Below are the code and all the weights of a small trained network. Each question names an input and a target symbol and asks about switching units off, where a switched-off unit gives its printed mean instead of its output.

import numpy as np


def w(rows, s, z=0):
    codes = np.array(rows[::2]) - 128.0
    scale = np.full(codes.shape[1], s)
    scale[-1] = z or s
    return codes * scale


def f(y):
    return np.maximum(y, 0)


def softmax(a):
    e = np.exp(a - a.max(-1, keepdims=True))
    return e / e.sum(-1, keepdims=True)


def log_softmax(a):
    a = a - a.max(-1, keepdims=True)
    return a - np.log(np.exp(a).sum(-1, keepdims=True))


def net(x, mask):
    ids = ['δζθλξστφ'.index(c) for c in x.split()]
    T = len(ids)
    res = E[ids] + P[:T]
    q, k, v = (res @ M[0].T for M in (Q, K, V))
    z = softmax(np.where(np.tri(T) > 0, q @ k.T / 4**0.5, -1e9)) @ v
    res = res + np.where(mask[0], z, O[0][:, -1]) @ O[0][:, :-1]
    y = f(res @ A[0][:, :-1].T + A[0][:, -1])
    res = res + np.where(mask[1:25], y, B[0][:, -1]) @ B[0][:, :-1]
    return log_softmax(res[-1] @ U[:, :-1].T + U[:, -1])


Q, K, V, O, A, B = {}, {}, {}, {}, {}, {}
E = w([
[113,120,250,177,71,85,159,138],'δ',
[109,149,195,164,164,147,84,126],'ζ',
[127,180,151,139,112,67,146,198],'θ',
[162,191,133,183,123,113,92,115],'λ',
[178,180,140,162,133,172,148,6],'ξ',
[135,179,166,73,161,189,117,206],'σ',
[82,94,158,86,104,210,188,190],'τ',
[148,162,65,157,81,167,210,191],'φ',
],0.017)
P = w([
[98,178,130,93,143,70,149,84],'0',
[108,174,120,210,218,132,180,150],'1',
[24,231,131,165,94,182,94,122],'2',
[189,134,124,93,120,103,144,127],'3',
[94,46,73,130,162,162,122,184],'4',
[115,182,132,163,74,223,86,160],'5',
[249,107,119,88,106,122,141,146],'6',
],0.018)
Q[0] = w([
[123,166,134,141,93,195,200,174],'head 1',
[169,158,140,215,180,141,191,120],'head 1',
[222,112,179,150,180,136,82,164],'head 1',
[120,250,195,189,93,178,103,139],'head 1',
],0.016)
K[0] = w([
[241,149,149,73,46,215,225,192],'head 1',
[254,137,127,135,71,166,120,67],'head 1',
[218,140,196,140,136,103,2,136],'head 1',
[244,16,35,68,79,221,71,163],'head 1',
],0.0097)
V[0] = w([
[183,90,247,90,173,176,18,238],'head 1',
[104,90,234,55,125,232,246,105],'head 1',
[128,48,231,184,41,55,99,102],'head 1',
[117,100,86,141,28,108,253,203],'head 1',
],0.0065)
O[0] = w([
[39,168,166,134,175,89,102,99,4],'head 1',
[112,111,155,47,152,171,219,41,250],'head 1',
[71,113,24,149,114,126,114,2,127],'head 1',
[85,198,79,128,86,115,212,130,187],'head 1',
],0.0097,0.0035)
A[0] = w([
[224,98,139,89,139,143,102,198,158],'neuron 1',
[171,111,121,56,253,136,101,105,34],'neuron 2',
[112,162,199,56,102,112,86,91,78],'neuron 3',
[87,141,55,144,123,187,70,85,77],'neuron 4',
[138,153,116,234,188,187,124,168,202],'neuron 5',
[235,73,72,141,104,72,143,130,99],'neuron 6',
[47,88,120,170,105,143,26,78,68],'neuron 7',
[138,166,138,25,111,62,178,63,172],'neuron 8',
[76,49,175,65,170,148,112,235,85],'neuron 9',
[109,175,175,176,115,120,37,103,156],'neuron 10',
[173,149,87,46,181,10,107,119,164],'neuron 11',
[86,81,79,100,146,169,124,148,174],'neuron 12',
[114,202,191,130,87,91,147,70,24],'neuron 13',
[73,166,81,165,128,191,85,199,26],'neuron 14',
[175,107,193,115,125,66,153,133,155],'neuron 15',
[117,184,104,54,97,164,151,125,47],'neuron 16',
[110,81,145,132,116,120,70,214,1],'neuron 17',
[132,125,148,81,74,22,142,121,156],'neuron 18',
[139,42,135,153,133,118,176,65,28],'neuron 19',
[148,76,129,121,208,149,79,210,100],'neuron 20',
[71,130,99,189,100,111,32,169,60],'neuron 21',
[94,142,155,134,139,104,199,173,81],'neuron 22',
[205,162,82,94,67,82,19,77,5],'neuron 23',
[175,153,227,153,122,104,127,184,102],'neuron 24',
],0.012,0.0098)
B[0] = w([
[64,91,163,148,184,98,182,138,225],'neuron 1',
[195,88,190,180,56,57,130,111,156],'neuron 2',
[77,144,143,119,200,59,129,99,170],'neuron 3',
[131,139,115,197,115,164,162,249,152],'neuron 4',
[106,83,87,114,115,146,45,184,245],'neuron 5',
[155,183,116,118,81,67,86,70,181],'neuron 6',
[166,130,161,53,112,154,202,80,154],'neuron 7',
[182,92,113,178,171,221,138,216,248],'neuron 8',
[165,122,52,205,92,89,59,137,178],'neuron 9',
[127,111,83,104,139,79,199,100,189],'neuron 10',
[72,182,212,105,60,189,72,132,159],'neuron 11',
[130,127,163,90,195,144,110,120,155],'neuron 12',
[138,132,111,162,104,75,57,145,198],'neuron 13',
[199,134,172,86,108,128,93,77,166],'neuron 14',
[141,134,104,127,119,190,130,148,189],'neuron 15',
[83,186,161,159,112,88,131,87,175],'neuron 16',
[183,164,152,128,185,226,144,68,143],'neuron 17',
[92,139,110,71,93,70,112,115,184],'neuron 18',
[146,125,167,89,109,35,74,100,178],'neuron 19',
[67,146,134,82,70,146,225,121,167],'neuron 20',
[171,87,198,216,127,72,127,117,153],'neuron 21',
[137,74,153,125,125,110,124,97,192],'neuron 22',
[116,180,80,122,226,155,124,68,149],'neuron 23',
[134,181,110,93,165,182,140,96,246],'neuron 24',
],0.011,0.015)
U = w([
[140,85,82,107,192,238,177,175,254],'δ',
[186,47,118,171,83,76,95,158,203],'ζ',
[126,65,198,57,136,116,197,90,125],'θ',
[253,137,160,141,157,168,159,103,22],'λ',
[149,161,78,110,187,125,134,103,87],'ξ',
[171,156,100,149,108,126,249,141,93],'σ',
[159,171,164,94,59,204,114,127,57],'τ',
[113,138,229,200,168,140,145,152,37],'φ',
],0.0063,0.0059)

Each question gives the input, a string of symbols that net reads in full, and the target symbol t.
The units are the heads (4 rows each of Q, K, V and O) and the neurons (one row each of A and B). Each row of codes is followed by its name. A weight is (code - 128) times the scale printed after its matrix; where a second scale follows, it is the last column's (O, A, B and U).
mask holds one flag per unit, heads first, then neurons. A switched-off unit (its flag False) gives its mean, the last column of its rows in O or B, instead of its output. The means were averaged over made-up inputs and are rounded, as every weight is.
A unit's drop is (log p(t) with every unit on - log p(t) with that unit switched off) / (log p(t) with every unit on - log p(t) with every unit switched off).
The circuit of an input: a set's keep is (log p(t) with only the set's units on - log p(t) with every unit switched off) / (log p(t) with every unit on - log p(t) with every unit switched off). Starting from the 12 units with the biggest drops (on a tie, the unit counted first), units are removed one at a time, each time the one whose removal leaves the highest keep (on an exact tie, the one counted first), for as long as the keep stays at least 0.8.
circuit, biggest first: the units of the circuit, biggest drop first
unit that matters most: the unit with the biggest drop
top k neurons: the k neurons with the biggest drops, biggest first
input δ δ δ δ τ θ σ, target φ: circuit, biggest first -> (head 1; neuron 3; neuron 11)
input ξ σ δ δ θ δ, target ζ: circuit, biggest first -> (head 1; neuron 21; neuron 13; neuron 10)
input δ ζ δ, target θ: circuit, biggest first -> (neuron 7; head 1; neuron 10)
input φ τ ζ δ φ δ, target τ: circuit, biggest first -> (neuron 24; neuron 8; neuron 1)
input δ θ δ, target ζ: top 3 neurons -> (neuron 21; neuron 13; neuron 5)
input θ δ λ λ λ ζ, target λ: circuit, biggest first -> (head 1; neuron 14; neuron 17)
input σ σ δ θ, target τ: circuit, biggest first -> (neuron 11)
input ξ τ λ ξ ξ, target θ: top 2 neurons -> (neuron 20; neuron 1)
input δ τ λ, target φ: circuit, biggest first -> (head 1; neuron 16; neuron 3)
input δ ζ δ σ ζ σ, target ξ: circuit, biggest first -> (head 1; neuron 9; neuron 3; neuron 24)
input δ δ λ, target λ: top 3 neurons -> (neuron 21; neuron 14; neuron 17)
input δ δ θ, target ζ: circuit, biggest first -> (neuron 21; head 1; neuron 5)
input λ φ ξ ξ φ λ, target τ: circuit, biggest first -> (head 1; neuron 14; neuron 8)
input λ λ δ ξ ξ δ ζ, target θ: top 2 neurons -> (neuron 10; neuron 8)
input ξ σ δ, target ξ: unit that matters most -> neuron 24
input ξ δ φ λ δ δ, target λ: top 2 neurons -> (neuron 21; neuron 17)
input ξ δ φ δ ζ λ, target λ: top 4 neurons -> (neuron 21; neuron 14; neuron 17; neuron 7)
input σ ζ φ ξ ξ, target ζ: top 3 neurons -> (neuron 24; neuron 2; neuron 7)
input τ δ λ, target φ: top 4 neurons -> (neuron 16; neuron 24; neuron 13; neuron 3)
input δ δ δ, target σ: top neuron -> (neuron 7)
